Each row was made from one small tree. Brackets hold a mark, then the marks that hang from it, in the order of their numbers. Every link used is in the known rows. Write each row's tree.
Known rows
[j_734 [j_975 [j_90 j_783]]]: [ -76   17  -96 -205   56   89  369   80   47 -169   87  372   27   35
 -167  -95  310   17 -154  -26   61 -165    6 -481  176 -160  171 -248
   16   -2 -129  322   84 -198  134  162 -128  183   74  -22  312  116
  160  217 -198  -28 -302  136 -150  -30  391  344 -226   50   -4  -79
   55 -253]
[j_254 j_250 j_468 j_787 j_921]: [  15  346  147 -559   53  270  343  105    6  -54  101 -104   69  551
 -176  170  192 -106  -27 -425  -99  141  379 -428  139 -317   36 -389
 -203   43 -241   82 -168  -65   93   -4  135  272 -106  146  424  -90
   76  177 -397  -99 -156  -88 -314   32  312  -74 -346   83  -60   39
  208 -318]
[j_589 [j_90 j_783 j_921] j_371 j_734]: [-154  -51  -64 -137 -442  106  401   42  177 -214    6  214  -67   97
 -170    9  297  118   -9   75  175 -219   55 -467  146   22  173 -168
   87  -66 -189  316   39 -322   44  268 -343  126  141 -173  133  163
  112  418 -156 -143 -101  180 -273   66  251  278  -86 -381  108   50
 -141 -185]
[j_998 [j_479 [j_589 j_734]] [j_763 j_185] j_975]: [-170  -74 -273 -227 -315  -51  433  245  369 -119   31  435  319  -51
   13 -168  611  191  -69  365  546 -608 -352 -393  314  146  284 -111
  171  -25 -393  340  118 -461  135  345 -393   22  328 -120  132  190
  436   24 -278 -307  -54 -231  -58  234 -174  322 -357 -121   34   96
  -37 -204]
[j_250 [j_225 [j_783 [j_504 j_734] j_787 [j_921 j_254]]]]: [ 155  353  -63 -447  152  370  260  -97  237   32  219  -38  -12  167
  -31   75  258 -244   46 -400 -347 -334  353 -477  105 -105  268 -692
  -29  -36 -394  144  -88   99   19 -252 -393  490 -478   67  401  -59
  -48  -85 -523  166  -90 -430 -200   61  224   36 -186  205   42  127
  107 -495]
[j_921 [j_254 j_787] j_975]: [  -7  157   81 -245  -62   87  263  120  -12  -74  145  136  -14   53
  -92   23  264 -186  -55 -179  -37 -297  214 -301  103  -51   20 -275
  -39   48 -350  255   91 -113   77   34    3  426  -19  -17  305  -51
   48  307 -299  -98  -76  -88 -188   27  384   55 -391   16   83   35
  175 -284]
[j_250 [j_225 [j_783 j_787]]]: [ 128  123  -57 -291   54  307  307  -49  107  -98  267  160  -55  250
 -135  122  100 -165   14 -415 -259 -228   45 -481   98 -174  202 -540
 -133   47 -342  159   43  108   77  -41 -307  407 -304   -4  359  -99
  -98   23 -201  121 -128 -175 -283    7  405  -49 -165  244  -25  -22
  190 -388]
[j_589 [j_90 [j_783 j_504]] j_371 [j_921 j_254 j_975]]: [ -24   74   98 -118 -239   31  412  107   94 -238  -65  177   67 -309
 -115  -63  529   17  -85   20  194 -411  173 -419   59  -10   90 -201
  141  -58 -284  348  -18 -299   11    9  -78  207   30 -168   44   92
  193  520 -271 -171  -84   27 -210   76  223  326 -156 -274  271  169
 -189 -280]
[j_975 [j_90 [j_783 j_504 j_787]] j_921]: [ -12   58 -156 -446  164  273  346  -17   23 -157   16  246  -46   20
  -11   41  254   44  -52 -244   56 -246  452 -551  134 -212  102 -291
  113   26 -370  215   51 -146   98 -192 -246  485  -58  -39  133  126
  217  176 -326    2 -301   26 -233   69  414  199 -193  334   45   41
  155 -327]
[j_254 j_185 j_250 [j_921 j_975]]: [   2  173  244 -435   30  238  337  154   92 -101  -51   14  216  190
 -234   88  427  -72 -140 -330   84   36  203 -379  266 -168   17 -349
  -23    2 -232  137  -93  -61  117  -12   82  155  -99   70  420  -44
  219  400 -309 -148 -112 -182 -265   28  214   13 -513  -15   34  -38
  126 -237]
[j_504 j_185 [j_734 [j_975 [j_90 j_783]]]]: [ -82   91 -230 -180   -6   10  247  121  101 -112  196  302   30  -26
  -87 -161  455  106  -94  186  135 -307  -44 -445  202  -96  319 -266
  185 -135 -102  314   -6 -123  185  100 -186   46  136   53  254  153
  208   53 -303  -25 -317  -52  -52  -67  208  439 -322  -33  -11  -42
  155 -280]
[j_921 [j_975 [j_90 j_783]]]: [ -86  -14   -8 -205   28  170  308  128  -12 -257  -25  272    4  -66
 -184 -113  362  -27 -145 -139  100 -204  123 -446  217 -125   49 -211
   46  -44 -269  297   97 -196   95  104 -192  364   35  -84  224   67
  203  337 -177  -25 -228  140 -220  -34  581  260 -245   94  113  -18
   44 -230]
[j_739 j_479 j_921 j_975 j_998]: [-162 -162 -206 -139 -102   86  514  264    0 -154  300  337   -2 -134
 -105  -11  176   41  -61   14  514 -214 -114 -597  215  -54  400 -338
  217 -196 -279  425  133 -470 -178  -33 -373   17  302   57   63   13
  199  135 -239 -293  188  -85  -88   98    9  149 -388 -123  120  -68
   -3 -141]
[j_787 [j_254 [j_250 j_225] [j_468 j_783]]]: [ 120  346   62 -444   81  433  272   96  -36   42   87  -71  -72  339
 -181   79  287 -222   56 -353 -207  -67  261 -618  112 -265  210 -338
 -286   92 -303  144 -149  150  101  -93  -83  415 -423  111  267  -50
  -52  252 -413  147 -160 -183 -248   47  468 -189 -112  123 -204  -14
  -18 -464]
[j_975 [j_90 [j_783 j_504 j_787]] [j_921 j_254]]: [  49   88 -119 -368  149  260  347  -76  -27  -86   13  232  -90  -87
   49  -19  345   -6  -43 -212    3 -327  543 -521   72 -205  129 -278
  128   30 -410  242  100 -154  116 -223 -164  618 -138  -73  114  133
  146  240 -343   36 -254   15 -162   90  451  202 -272  380   74   80
  135 -332]
[j_589 [j_90 [j_783 j_921]] j_371 j_734]: [-151  -39  -64 -259 -313  184  428   61  306 -249   22  156  -53  152
 -203    9  371  -52  -40  -28  171 -261   78 -447  129   -3  137 -269
   74   53 -218  286  -73 -317   61  277 -370   63   25 -125   73  102
  171  255 -255 -103  -96  129 -319   71  211  199  -42 -459  103  116
 -140 -245]
[j_250 [j_225 [j_783 j_504 j_787]]]: [ 141  228  -41 -360   84  326  297  -67  205  -66  192   74   95  210
  -27  126   95 -175   52 -463 -218 -314  198 -478  105 -150  175 -621
  -98   59 -357   90  -45  121   92 -213 -340  421 -316   10  363 -117
  -18    7 -322  121 -131 -315 -316   -4  235  -28  -69  289  -27   31
  153 -424]
[j_739 [j_975 j_921] [j_998 j_479 j_763]]: [-114 -144 -280 -296   14   15  511  316    8 -103  223  366  138 -130
 -129  -47  355   84  -87   75  438 -274 -146 -657  209   -1  256 -264
  177  -62 -484  488  186 -431 -130   49 -401   91  263  -34  124  190
  194  112 -355 -349    1  -77  -55  182   15  310 -390   18  171 -143
  -37 -206]
[j_479 [j_589 j_371 j_734]]: [-179  -77  -76 -214 -497   30  328   80  332 -164   49  278  167  232
   27  -55  424   -5   19   54  232 -396 -137 -354  196   74  186 -138
   59   17 -217  201   74 -357  200  212 -445   98  174 -169   58  -37
  120  157 -107 -243   90   30 -264  118  -68  143 -312 -523   42  101
   54 -156]
[j_787 [j_254 j_468 [j_921 [j_975 [j_90 j_783]]]]]: [ -25  179  -20 -451  191  285  362  148 -102 -196 -111  -55   -2  120
 -108  -46  331    4 -118 -260   34    1  463 -559  194 -256  -32 -201
  -42   29 -257  352 -148 -236  -49    3  -42  327  -76  101  432  128
  137  415 -320   11 -270   56 -311  -91  716  203 -238  149   79   10
  -18 -324]
[j_254 [j_185 j_998] [j_250 j_225] j_468 j_787]: [  94  432  100 -488  122  223  400  157   41  -16  343  -12   56  384
 -176  169  315  -91    7 -296 -160   76  341 -443  183 -330   78 -589
 -125   62 -126  -11 -190  115  171  -77  121  337 -120   64  462 -117
   34  150 -294  -62 -153 -212 -228    5  118 -155 -289  253  -65  -56
  300 -222]
[j_90 [j_783 j_504 j_787 j_921]]: [  14  225 -113 -497   98  283  357   -5  221  -71   56   86   68  166
 -102  138  179 -232  -46 -319   -5 -214  446 -504  154 -166  211 -458
   50  148 -328  134 -108  -28   78 -121 -279  412 -252   27  284  -32
  233  -16 -571   39 -200 -254 -331   97  336   56   56   76  -43  159
   77 -415]
[j_90 [j_921 [j_254 j_185] j_975]]: [  -3  102   81 -213  -70   85  333  110  -44    5   39  144   86 -112
 -129   50  403    4 -124 -112  -18 -130  259 -368  219  -33   85 -229
  116  -71 -226  298   80  -96   19  -28  -31  340  -81  -55  481   64
   79  446 -259 -131  -58 -220 -136   78  286  160 -470  -64  105  -17
   82 -185]
[j_783 [j_504 [j_734 [j_998 j_975]]]]: [-126  269 -118 -252  -63  -37  310  247  216  -38  235  204  155   98
  -57  -43  352   24  -31  125  -74 -389  -36 -399  304   96  263 -423
  172   32 -208  256 -155 -232   97  -96 -310  168  254   95  330   26
  182 -125 -456 -175  -62 -340 -146   85  -79  365 -327  -46    6    1
   37 -348]
[j_90 [j_783 j_787] [j_921 [j_254 j_468] j_975]]: [  18  212  -83 -263   65  183  348   12 -125  -43  109   56 -113  -57
 -129   52  308  -74 -111 -162  -96 -114  532 -462  153 -185  115 -254
   37  -69 -365  304   -1  -38  -49  -27  -76  633 -243  -91  490   65
   89  379 -384   -2 -155  -85 -165  105  737  125 -191  177   77  132
   38 -343]
[j_90 j_783 [j_921 j_254]]: [  14  104  -14 -154 -153  106  329   41  -63   -4   67  202  -43   19
 -112   -5  263  -58  -78  -99  -54  -49  285 -471  126 -112  315 -225
   27  -21 -209  286  133 -113  133   50 -128  477 -112  -67  274   53
  -19  285 -305    4 -144  -18 -166   67  468  201 -176   19    4   40
    3 -278]
[j_250 [j_225 [j_783 [j_504 j_734] j_921]]]: [  54  293  -24 -448   82  320  255   64  271  -48  168  -38  131  249
  -91   52  225 -147    8 -400 -262 -147  178 -483  177  -71  244 -666
  -46  -97 -243  153 -150   51   54 -171 -466  239 -314  105  388  -72
  -18  -92 -453   97 -132 -362 -250  -23   92  115 -117   20   21   51
   39 -435]
[j_763 [j_479 j_589] [j_734 j_998]]: [-257  127 -236 -160 -128 -122  350  349  120  -77  154  430  140  205
  -26  -67  387    3 -100  319  338 -523 -234 -347  254  -60  327 -126
  178   48 -260  268   54 -257  183  100 -311  116  298  -55  207  -11
  345  -96 -243 -140    9 -187 -204  204  -84  382 -469 -196   65  172
   22 -240]
[j_225 [j_783 j_787 j_921]]: [  31  111  -98 -451  167  276  340  -25  152  -90  141  102  -56  301
 -156  173  140 -236  -38 -363 -216 -138  185 -508  153 -184  167 -465
  -54   69 -329  210  -30   23    8   11 -283  308 -318   12  339  -47
   14 -100 -412   80 -121 -222 -321   46  398    9 -132   -5   13   35
  159 -412]
[j_185 [j_998 [j_479 [j_739 j_921]]]]: [-115   -1 -238 -152  -84  -11  510  315   78 -151  359  424    7    1
  -29   97  371    8 -109  161  209 -103 -106 -555  349  -34  433 -179
   96   55 -200  337   30 -511   77   19 -196   76  352   -6   83   82
  266   27 -201 -214    4   30 -183  190  -87  225 -478 -158   88  -65
  142 -219]
[j_479 [j_589 [j_90 j_783 [j_921 j_975]]] j_739]: [-109 -159  -86  -98 -106  -42  461  105   78 -192  -64  430  143 -171
 -213  -40  443  183 -184  138  226 -258  -21 -474  367 -109  233    5
  145 -179 -169  460  230 -341  -60  111 -297  224  207 -128  351  142
  346  581  -42  -82 -126   99 -189  141  576  414 -371 -192  122  118
  -10  -98]
[j_975 [j_90 [j_783 j_787]] [j_921 [j_254 j_468]]]: [  23   73 -165 -350  202  257  385  -37 -170  -85  128  177 -219    7
  -23   -8  384   48  -82 -199  -95 -154  545 -536   64 -310   86 -208
   68    5 -379  306   42 -149   48 -102  -65  625 -171  -94  203  148
   54  234 -248   31 -257  103 -129  111  644  153 -319  357   67   94
  154 -315]
[j_225 [j_783 [j_504 j_185] j_787 [j_921 [j_975 j_90]]]]: [  49  143 -162 -494  349  300  323  -36  169 -214  -18   74   53  -27
  -60   60  384 -117  -35 -327  -25 -422  343 -495  213 -139   27 -455
  141 -133 -381  222  -99   13  -15 -179 -346  256 -256   42  391   46
  252   84 -443  105 -188 -262 -272  -87  409  220 -248  110  167   -1
  207 -363]
[j_504 [j_185 [j_998 j_479 j_763 j_975]] j_734]: [-102  172 -321 -291  -70 -109  343  387  214 -129  325  294  154  -50
 -106 -106  565  127    4  439  138 -414 -283 -547  368  144  383 -341
  235  -16 -307  320  -41 -300   84  145 -258   10  344   48  212  173
  297 -204 -515 -311  -88 -408  -23  159 -225  453 -325  -89   86 -113
  179 -334]
[j_504 [j_185 j_998] j_734]: [ -82  226 -209 -233 -167  -77  235  238  160  -48  401  108   44  123
  -14  -17  391  -43   31  189  -52 -277  -44 -440  256   22  401 -352
  209  -33 -119  171 -115 -106  172  -27 -135  132  186   79  152   25
   98 -203 -336 -136  -64 -241 -232   44 -141  244 -339 -247    9  -22
  327 -312]
[j_739 [j_479 [j_589 j_371 j_921]] [j_998 [j_763 j_734]]]: [-254  -78 -275 -197 -405 -201  491  261  171 -163   67  437  229  -26
  -16 -114  447  167   33  368  789 -455 -365 -540  239   90  383 -112
  317 -106 -284  351  214 -535  -47  154 -557 -114  305 -202  -46   62
  326   33 -314 -430  220 -125 -140  335 -398  398 -326 -483  264   90
  -86  -53]
[j_734 j_504 [j_975 j_921] [j_998 [j_763 j_479]]]: [-235  103 -401 -137  158 -293  497  217 -139  -46  395  493  216  -20
  -36  -47  425  118 -130  298  328 -353 -169 -436  112   77  181 -213
  252   44 -284  392   41 -314  181  208 -250  -92  357  -16  223  207
  112   26 -320 -280 -202   76 -177  172 -118  591 -499  -27   17 -141
  -43 -357]
[j_998 [j_479 [j_589 j_371] j_739] j_975]: [ -98 -139  -96 -198 -283  -40  446  284  276 -221   16  545  246  -20
  -91  -60  624  123 -109  232  337 -393 -324 -472  346   74  332  -71
   64   54 -272  340  172 -544   96  199 -486  -43  307  -80  157  -30
  354  186 -211 -321   68 -158   19  279   49  338 -460 -291   96   64
   39 -142]
[j_250 [j_225 [j_783 j_921]]]: [  87  121    6 -370   95  332  366   43  125 -125  200  102    4  268
 -221  102  188 -177  -57 -477 -272  -27   69 -513  133 -147  208 -549
 -145  -22 -225  225  -22   44   67   16 -370  247 -350   58  412  -82
 -110   49 -250  122 -122 -129 -285  -29  366   37 -155   10   11  -52
   64 -363]
[j_504 j_185 [j_734 [j_975 [j_90 j_783]] j_998]]: [-110  144 -296 -107   53 -116  338  140   59  -92  333  401  -18  -29
  -82 -194  482  104  -95  303  150 -357 -111 -411  239  -79  361 -287
  247 -106  -55  364  -67 -166  240   77 -241    9  262   59  311  181
  190    0 -261  -31 -299   59  -90 -123  187  571 -414  -24    3  -96
  106 -251]
[j_589 [j_734 [j_975 j_90]] [j_921 [j_254 j_468]]]: [-103  126 -161 -130  -88    8  485   55   16  -74  239  236  -38   -2
   16  -58  541  136 -141   90  -25 -232   32 -499  126  -68  122 -134
   34 -138  -93  374  -74 -373  -57  197  -16  196  132  -59  357  289
   42  277  -86 -169 -101  138 -143  146   35  315 -574 -272  123  -38
    1 -227]
[j_589 j_90 [j_734 j_998]]: [-162   30 -154  -44 -238  -15  448  104  194 -110  274  268    1  144
  -92   -9  292   43   -1  123   10 -451 -195 -383  221   20  182 -223
  109   94 -176  317  -78 -324   48  151 -265  120  348  -64  213  158
  113  137  -46 -130  -37  105 -384   73   13  272 -401 -312   31   -6
   -4 -197]
[j_468 [j_783 j_504 j_787 [j_921 j_254 [j_975 j_90]]]]: [  37  222   28 -552  307  373  354  -90   89 -123  -64  125 -155  -91
 -108   -6  435 -332  -66 -323  -65 -479  513 -497  184 -104   -1 -333
   25  -68 -470  238   37  -85  -55 -237 -175  575 -382   18  327  117
  265  287 -557   58 -153 -156 -217   75  510  145 -278   61  147  110
   73 -435]
[j_734 [j_504 j_185] [j_975 j_90 j_921] [j_998 j_763]]: [-125   13 -442 -148  221 -276  501   33 -138  -65  387  496  127 -139
    4 -128  553  243  -56  227  248 -428 -138 -461  157   52  225 -162
  365  -67 -201  449   60 -303  230  145 -310 -113  358    8  249  289
   97   88 -210 -202 -276  237 -143    6   -2  664 -603    5   44 -285
  106 -216]
[j_90 [j_783 [j_504 [j_185 j_998]]]]: [  -4  258 -159 -254  -66  -33  338  179  198  -92  223  108  170   -2
   63  -27  357 -121    9   43  121 -258  277 -462  193  -86  348 -419
  191   53 -110  100 -164  -40  279 -149 -125  246   79   19  115  -25
  192  -38 -443  -40 -187 -214 -295  -58   -8  243   -4  -45  -27   37
  204 -328]
[j_783 [j_504 j_185] [j_921 j_254]]: [  59  231  -99 -344  -38  144  328   59  175   24  110   23  174   -3
   12   58  420 -167    3 -188  -43 -348  319 -426  110  -25  291 -365
  155   58 -248  177 -123  -72  153 -179 -174  244 -184   96  267  -23
  129   13 -498   -6  -58 -361 -237   76   15  165 -257 -184   -3   89
  146 -344]
[j_185 [j_998 j_763 j_975]]: [-130   87 -155 -328  -26  -72  443  241  132 -163  232  283  119   96
 -197   -1  338  -15  -60  137  -49 -207 -137 -554  300   74  145 -352
  115  112 -239  312   36 -285   68  171 -102  219  191  -29  291   87
  129  -35 -387 -240  -52 -177 -203  153   11  303 -180  -45   63 -164
  147 -309]
[j_975 [j_921 [j_254 j_185 [j_250 j_225] j_787]]]: [ 175  209  173 -413   55  309  333   44  -78   41  193  143  -40  187
 -149  140  369  -24  -23 -381  -85  -25  364 -400   43 -260  103 -428
 -102   21 -300  128   76  105  236 -113   50  428 -243   34  284  -52
  -46  410 -228  -18 -172 -123  -58   74  267 -152 -551  360  -45  -77
  233 -224]

Write each row's tree
[ -91   74 -105 -349 -231  101  272   -2  369 -157  -38  210  143   61
  -41  -61  375   60   64  116  185 -616  106 -401  189 -102  234 -288
  179    9 -341  205   31 -226   77  -79 -391  211   87 -135   51   -5
  337   87 -362 -130 -108 -203 -219  113  136  269  -40 -168   68  335
   35 -297]	[j_479 [j_589 [j_90 [j_783 [j_504 j_734] j_787]] j_371]]
[ -99   69   50 -373  -67  208  398  124  246 -297 -131   80  129  -86
 -245   13  388  -86  -88 -165  162 -309  260 -430  163  -24    2 -344
  119   14 -303  298 -108 -239    1   13 -304  102  -67  -76  218   11
  314  375 -414 -101 -143  -26 -300   14  327  278   32 -275  191  149
 -161 -300]	[j_589 [j_90 [j_783 j_504 [j_921 j_975]]] j_371]
[ -82   16  -79   49 -414  -54  397  -93   79  -91   63  210  -46  -91
    2 -112  475   71   30  128  203 -420  177 -393   29   94  302 -155
  177  -85 -227  275   99 -345  113  319 -357  197  143 -204    0  148
  -11  430 -207 -137  -83  217 -202  100  222  336 -188 -324  105  113
 -212 -210]	[j_589 [j_90 j_783 [j_921 j_254]] j_371 [j_734 j_504]]
[ -77 -118 -102 -106  -57   48  540  219  -14  -19  260  316   35 -278
  -15  -47  350   39  -77   54  561 -259   68 -513  177 -104  364 -366
  298 -158 -247  398  130 -408 -128 -126 -194   62  202   10  100   25
  184  231 -276 -290  205 -271   24   85  -84   99 -506  -44  133  -15
    8  -82]	[j_739 j_479 [j_921 [j_254 j_185]] j_975 j_998]
[ -73  290 -219 -411   14   48  272  152  299    9  231   64  234   80
  -52   43  391  -42  -52   18    8 -317   81 -434  223   39  325 -435
  197  -67 -130  240 -223  -74   94  -96 -264  -74  -13  194  427   56
  247 -122 -567  -98 -168 -412 -156   44 -196  333 -287 -310  -43   21
  147 -394]	[j_783 [j_504 j_185 [j_734 j_975]] j_921]
[  -1   91  106 -180  -59   74  302  143   43  -11   73  133  143 -100
  -72  -10  448 -101 -114 -120   25 -265  174 -303  173  -50   47 -271
  100   65 -258  241   19  -86  104  -28   13  315  -66  -71  330  -23
  114  320 -257 -123  -51 -257 -163   62  187   79 -444  -51   70   41
  118 -224]	[j_921 [j_254 j_185] j_975]
[ -91  194 -237 -130 -163  -99  259  196   99   11  409  204   53  133
  -30  -38  375    5   26  161   16 -373 -135 -353  227   24  395 -301
  228    8 -155  249 -130 -112  221  -37 -262   70  214   81  212   28
   85 -178 -290 -101  -74 -192 -227   10  -46  316 -450 -210  -33  -14
  199 -282]	[j_504 j_185 [j_734 j_998]]
[ -87  -55 -135 -281  138  107  395  105  -58 -187  116  401  -58  -10
 -146  -63  347  129 -187  -42   70  -56  109 -531  153 -178  137 -187
   62  -74 -167  404  115 -221  130   95 -148  191   81  -17  256  197
  125  313 -155  -67 -355  259  -93   -5  417  374 -349  104   35 -130
   74 -258]	[j_734 [j_975 [j_90 j_783] j_921]]
[  54  265  242 -559   26  237  341   86   92  -23   28   17  128  461
 -180  183  245 -101  -45 -385   56   89  314 -364  167 -287   49 -426
 -117   88 -191   42  -73   -8  183  -18  165  165  -81  130  374  -82
  141  246 -399 -127 -174 -226 -272  -12  152 -102 -436   97  -62  -17
  255 -234]	[j_254 j_185 j_250 j_787 j_921]
[ -87 -146  -24 -244 -254   95  438  260  271 -311  -63  464  160  -50
 -231  -82  559  224  -50  225  184 -551 -368 -471  280    6  230 -106
   39    9 -332  395  167 -484  -22  233 -385  -71  342  -81  176   48
  343  262 -143 -326   -4 -122  -29  196  109  369 -337 -325  141  100
  -49 -169]	[j_998 [j_479 [j_589 j_90 j_371]] j_975]
[-153  207 -350 -260  -56 -233  323  216  196  -27  441  216  185   64
  -69  -65  421   25  -11  375   76 -315 -232 -471  282   99  313 -364
  263  -19 -124  316  -79 -166  157  106 -105  -52  237   34  317  157
  157 -177 -433 -223 -136 -227 -172   51 -284  449 -309 -245   12 -157
  257 -336]	[j_504 [j_185 [j_998 j_763]] [j_734 j_975]]
[-235  -42 -306 -193 -214 -113  411  244  198  -51   69  375  298   35
   15 -148  304   85   44  275  643 -502 -270 -495  315   13  379 -194
  281  -17 -325  300  228 -395  -20   56 -550   82  271 -134  110   20
  370  -57 -355 -277  135 -256 -162  279 -248  336 -299 -195  101   99
   21  -93]	[j_739 [j_479 j_589] [j_998 [j_763 j_734]]]
[ -57   12  -67 -264  -39  183  353   44  -78 -163  -20  297  -65   74
 -196  -17  238   93  -93 -136    1  -27  193 -554  211 -165  209 -187
   36  -96 -174  295  156 -206   69   95 -231  371   13  -41  301  141
   97  287 -190   -3 -242  135 -217   11  545  305 -200   86   51  -60
   40 -196]	[j_975 [j_90 j_783 j_921]]
[   9  302  131 -574   73  160  401  131   36   -5  154  -76  114  438
  -61  176  192  -33  -62 -383   -4   95  464 -337  134 -302  -46 -421
  -56   89 -139  118 -200  -79   59  -96  176  151  -37  138  533  -39
   89  151 -392 -179 -193 -291 -304  -35  135  -27 -333   26  -27   92
  264 -250]	[j_254 j_185 j_468 j_787 j_921]
[ -13  205  108 -607  209   94  501  181   81 -230  131  214  -58  255
 -168   60  361   43 -119 -113   -9  -34  280 -469  292 -186  -26 -450
   44  -20  -81  206  -16 -274   22   20  146  155  222  175  509  116
  191  195 -330 -232 -204 -149 -162  -53  154  236 -498  160  140 -158
  349 -178]	[j_254 [j_185 [j_998 [j_975 j_90]]] j_787 j_921]
[ 171  375   64 -585  140  510  291    6  120  -91  -33 -135  125  218
 -167  197  221 -188   23 -513 -110 -212  383 -576  184 -139   97 -490
 -157  132 -466  119 -149   27   -2 -211 -167  439 -336  214  501  -57
  152  401 -433   65 -118 -248 -372   76  431 -120 -315  328  -35  -59
   79 -438]	[j_783 j_504 [j_787 [j_254 [j_250 j_225] [j_921 j_975]]]]
[  56  227  228 -324   25  164  261  110   15    5   16   81   96   88
 -146   65  422 -158  -62 -212   54 -186  307 -286  145 -181  -23 -337
  -40   48 -318  122   24   44  172   -2  156  377 -133  -39  305  -96
  144  406 -360  -85  -96 -235 -119   25  298  -95 -485  153   24   11
  181 -217]	[j_921 [j_254 j_185 j_250 j_787] j_975]
[   7  203 -255 -103  -61 -141  359  223   81  -64  400  258  167  -75
   81  -61  516  -36   37  166  162 -432  -64 -453  199   40  520 -290
  186   41 -207  131  -51 -210  213  108 -279   29  310   61   57   22
  148 -125 -327 -209 -119 -139 -214   80 -154  296 -350 -162   -1  -35
  201 -287]	[j_734 [j_504 [j_185 [j_998 j_479]]]]
[-125 -135 -182 -215  -36   44  469  267  -20 -117  291  297   40 -142
  -80  -45  259   84  -58  -20  431 -188  -38 -628  190  -46  337 -332
  211 -168 -291  397  143 -374 -180  -67 -427  101  244   66   94   62
  141  186 -218 -310  104  -76  -77  159   67  201 -462  -57  123  -95
   72 -146]	[j_739 j_479 [j_975 j_921] j_998]
[-131    2 -105  -71 -300  -69  538  111   70 -246  189  463 -184  -62
  -71 -117  665  136  -85  254  117 -418 -162 -470  170  158  159 -137
  159  -83 -173  410   25 -556   67  280 -276  135  316 -114  120  241
   38  278  -93 -269   73  223  -92  140   34  446 -620 -323  270 -131
  -97 -151]	[j_589 j_371 [j_734 [j_998 [j_975 j_90]]] [j_921 j_254]]
[   1  324  117 -671  226  236  400  108   56   37  133  -15  -83  385
 -137  159  267 -249  -62 -360  -26    8  544 -404  136 -314  -18 -410
  -93   32 -180  138 -185   90   51 -117   68  220 -304   94  419  -10
  129   89 -601  -60 -240 -359 -229  -25  266  -96 -118 -112  -71  148
  162 -357]	[j_254 j_185 [j_468 [j_783 j_921]] j_787]
[ -18 -129 -121 -126  -29    5  456  240   -8  -12  246  387   42 -214
  -22  -35  524   32 -162   33  223 -241  -37 -558  195  -25  378 -132
  112  -20 -383  475  163 -442  -31   17 -252  217  160    8  124  112
  193  296 -199 -225   24  -69   32  257  182  230 -666   20  122  -34
   66 -219]	[j_998 [j_479 [j_739 [j_975 [j_921 j_254]]]]]
